Below is a small trained network, with its code and all its weights. Each question gives an input and a target symbol and asks what happens when units are switched off, that is, made to give their printed mean instead of their output.

import numpy as np


def w(rows, s, z=0):
    codes = np.array(rows[::2]) - 128.0
    scale = np.full(codes.shape[1], s)
    scale[-1] = z or s
    return codes * scale


def norm(h):
    return h / np.sqrt((h * h).mean(-1, keepdims=True) + 1e-5)


def f(y):
    return np.maximum(y, 0)


def softmax(a):
    e = np.exp(a - a.max(-1, keepdims=True))
    return e / e.sum(-1, keepdims=True)


def log_softmax(a):
    a = a - a.max(-1, keepdims=True)
    return a - np.log(np.exp(a).sum(-1, keepdims=True))


def net(x, mask):
    ids = ['ΘΠΣΦΨβγδεζημξτω'.index(c) for c in x.split()]
    T = len(ids)
    res = E[ids] + P[:T]
    r = norm(res)
    for j in range(3):
        rows = slice(2 * j, 2 * j + 2)
        q, k, v = (r @ M[0][rows].T for M in (Q, K, V))
        z = softmax(np.where(np.tri(T) > 0, q @ k.T / 2**0.5, -1e9)) @ v
        o = O[0][rows]
        res = res + np.where(mask[j], z, o[:, -1]) @ o[:, :-1]
    y = f(norm(res) @ A[0][:, :-1].T + A[0][:, -1])
    res = res + np.where(mask[3:15], y, B[0][:, -1]) @ B[0][:, :-1]
    return log_softmax(norm(res)[-1] @ U[:, :-1].T + U[:, -1])


Q, K, V, O, A, B = {}, {}, {}, {}, {}, {}
E = w([
[142,203,145,146,233],'Θ',
[127,164,115,113,196],'Π',
[139,179,122,133,206],'Σ',
[130,161,121,129,195],'Φ',
[114,94,60,140,125],'Ψ',
[146,190,125,164,182],'β',
[138,149,107,244,38],'γ',
[123,124,85,176,97],'δ',
[109,125,126,217,151],'ε',
[146,239,106,164,88],'ζ',
[80,122,157,171,155],'η',
[93,70,127,135,131],'μ',
[216,185,68,57,107],'ξ',
[52,191,212,117,117],'τ',
[230,62,254,140,115],'ω',
],0.016)
P = w([
[85,140,110,140,244],'0',
[95,111,109,136,167],'1',
[109,105,119,154,136],'2',
[143,116,148,178,124],'3',
[155,111,159,194,124],'4',
[173,110,172,196,121],'5',
],0.011)
Q[0] = w([
[5,153,213,72,70],'h0',
[205,137,180,2,71],'h0',
[80,132,151,202,143],'h1',
[59,169,124,91,92],'h1',
[212,99,115,177,175],'h2',
[36,148,94,171,114],'h2',
],0.02)
K[0] = w([
[19,153,38,36,165],'h0',
[166,254,66,94,93],'h0',
[157,150,200,85,75],'h1',
[58,144,72,89,163],'h1',
[178,54,162,220,125],'h2',
[26,154,137,151,127],'h2',
],0.019)
V[0] = w([
[52,84,239,105,128],'h0',
[186,54,107,137,143],'h0',
[252,108,65,95,140],'h1',
[160,33,165,158,172],'h1',
[189,107,55,82,141],'h2',
[154,116,209,67,124],'h2',
],0.025)
O[0] = w([
[27,86,51,150,160,74],'h0',
[105,194,124,82,96,147],'h0',
[199,34,64,132,84,104],'h1',
[127,37,146,62,81,122],'h1',
[185,115,94,48,112,93],'h2',
[103,169,97,133,248,5],'h2',
],0.015,0.023)
A[0] = w([
[160,97,197,141,90,99],'n0',
[216,163,114,190,111,131],'n1',
[132,25,88,68,172,109],'n2',
[121,95,72,149,54,149],'n3',
[157,122,35,198,105,112],'n4',
[126,193,89,156,91,184],'n5',
[123,73,134,187,234,36],'n6',
[67,176,42,60,64,81],'n7',
[221,220,74,59,144,161],'n8',
[75,111,131,174,47,2],'n9',
[28,157,55,137,97,26],'n10',
[206,134,2,90,106,128],'n11',
],0.018,0.0029)
B[0] = w([
[57,125,114,41,184,249],'n0',
[201,181,40,170,115,226],'n1',
[220,121,181,176,251,151],'n2',
[69,185,152,118,175,187],'n3',
[187,68,140,106,89,147],'n4',
[96,138,161,128,181,183],'n5',
[193,59,178,144,157,140],'n6',
[96,233,58,78,124,150],'n7',
[94,49,97,249,139,168],'n8',
[222,79,167,177,96,210],'n9',
[76,142,36,130,29,162],'n10',
[141,7,62,123,141,144],'n11',
],0.029,0.015)
U = w([
[131,102,130,121,170,213],'Θ',
[122,139,100,110,152,137],'Π',
[142,132,166,131,141,165],'Σ',
[73,145,132,63,194,221],'Φ',
[213,49,70,139,86,4],'Ψ',
[157,179,67,59,161,30],'β',
[175,145,163,39,55,126],'γ',
[109,43,89,72,86,107],'δ',
[75,60,151,202,80,136],'ε',
[45,164,74,119,56,106],'ζ',
[99,65,249,157,113,56],'η',
[103,102,120,122,142,180],'μ',
[178,192,114,207,127,148],'ξ',
[39,188,195,157,177,155],'τ',
[191,91,201,127,208,57],'ω',
],0.014,0.0027)

Each question gives the input, a string of symbols that net reads in full, and the target symbol t.
The units are the heads (2 rows each of Q, K, V and O) and the neurons (one row each of A and B). Each row of codes is followed by its name. A weight is (code - 128) times the scale printed after its matrix; where a second scale follows, it is the last column's (O, A, B and U).
mask holds one flag per unit, heads first, then neurons. A switched-off unit (its flag False) gives its mean, the last column of its rows in O or B, instead of its output. The means were averaged over made-up inputs and are rounded, as every weight is.
A unit's drop is (log p(t) with every unit on - log p(t) with that unit switched off) / (log p(t) with every unit on - log p(t) with every unit switched off).
The circuit of an input: a set's keep is (log p(t) with only the set's units on - log p(t) with every unit switched off) / (log p(t) with every unit on - log p(t) with every unit switched off). Starting from the 12 units with the biggest drops (on a tie, the unit counted first), units are removed one at a time, each time the one whose removal leaves the highest keep (on an exact tie, the one counted first), for as long as the keep stays at least 0.8.
circuit, biggest first: the units of the circuit, biggest drop first
unit that matters most: the unit with the biggest drop
k most important neurons: the k neurons with the biggest drops, biggest first
heads that matter: for each layer, one digit per head in row order, 1 if its drop is at least 0.15 and else 0, layers parted by /
input η β β μ δ Σ, target ζ: unit that matters most : h0
input Θ ω δ μ, target δ: heads that matter : 110
input ζ γ δ Θ, target γ: circuit, biggest first : (h2, n0)
input η μ δ, target ζ: heads that matter : 100
input δ γ ζ η, target ε: heads that matter : 100
input δ δ β Π ω, target ω: circuit, biggest first : (h2, n2, h1)
input Φ ξ β η Π Φ, target ε: heads that matter : 100
input β β ξ Σ ζ, target Ψ: heads that matter : 010
input Σ γ δ δ, target γ: heads that matter : 101
input δ ω ζ, target ζ: heads that matter : 100
input ζ Π δ Σ, target γ: heads that matter : 001
input Σ β β, target β: 2 most important neurons : (n0, n9)
input ε ω ζ ε, target ε: circuit, biggest first : (h0, n0)
input δ δ δ δ ξ Θ, target Ψ: unit that matters most : h1
input ζ Θ δ δ δ Θ, target γ: circuit, biggest first : (h1, h0)
input δ τ β ω η, target η: 3 most important neurons : (n1, n2, n3)
input δ ε Ψ, target η: heads that matter : 001
input δ τ β, target τ: heads that matter : 010
input δ Φ δ η, target ε: heads that matter : 101
input δ τ ε, target τ: circuit, biggest first : (h1)
input δ β Φ Θ β ε, target η: circuit, biggest first : (h1, n1)
input δ Π δ δ ε Φ, target η: 2 most important neurons : (n9, n1)
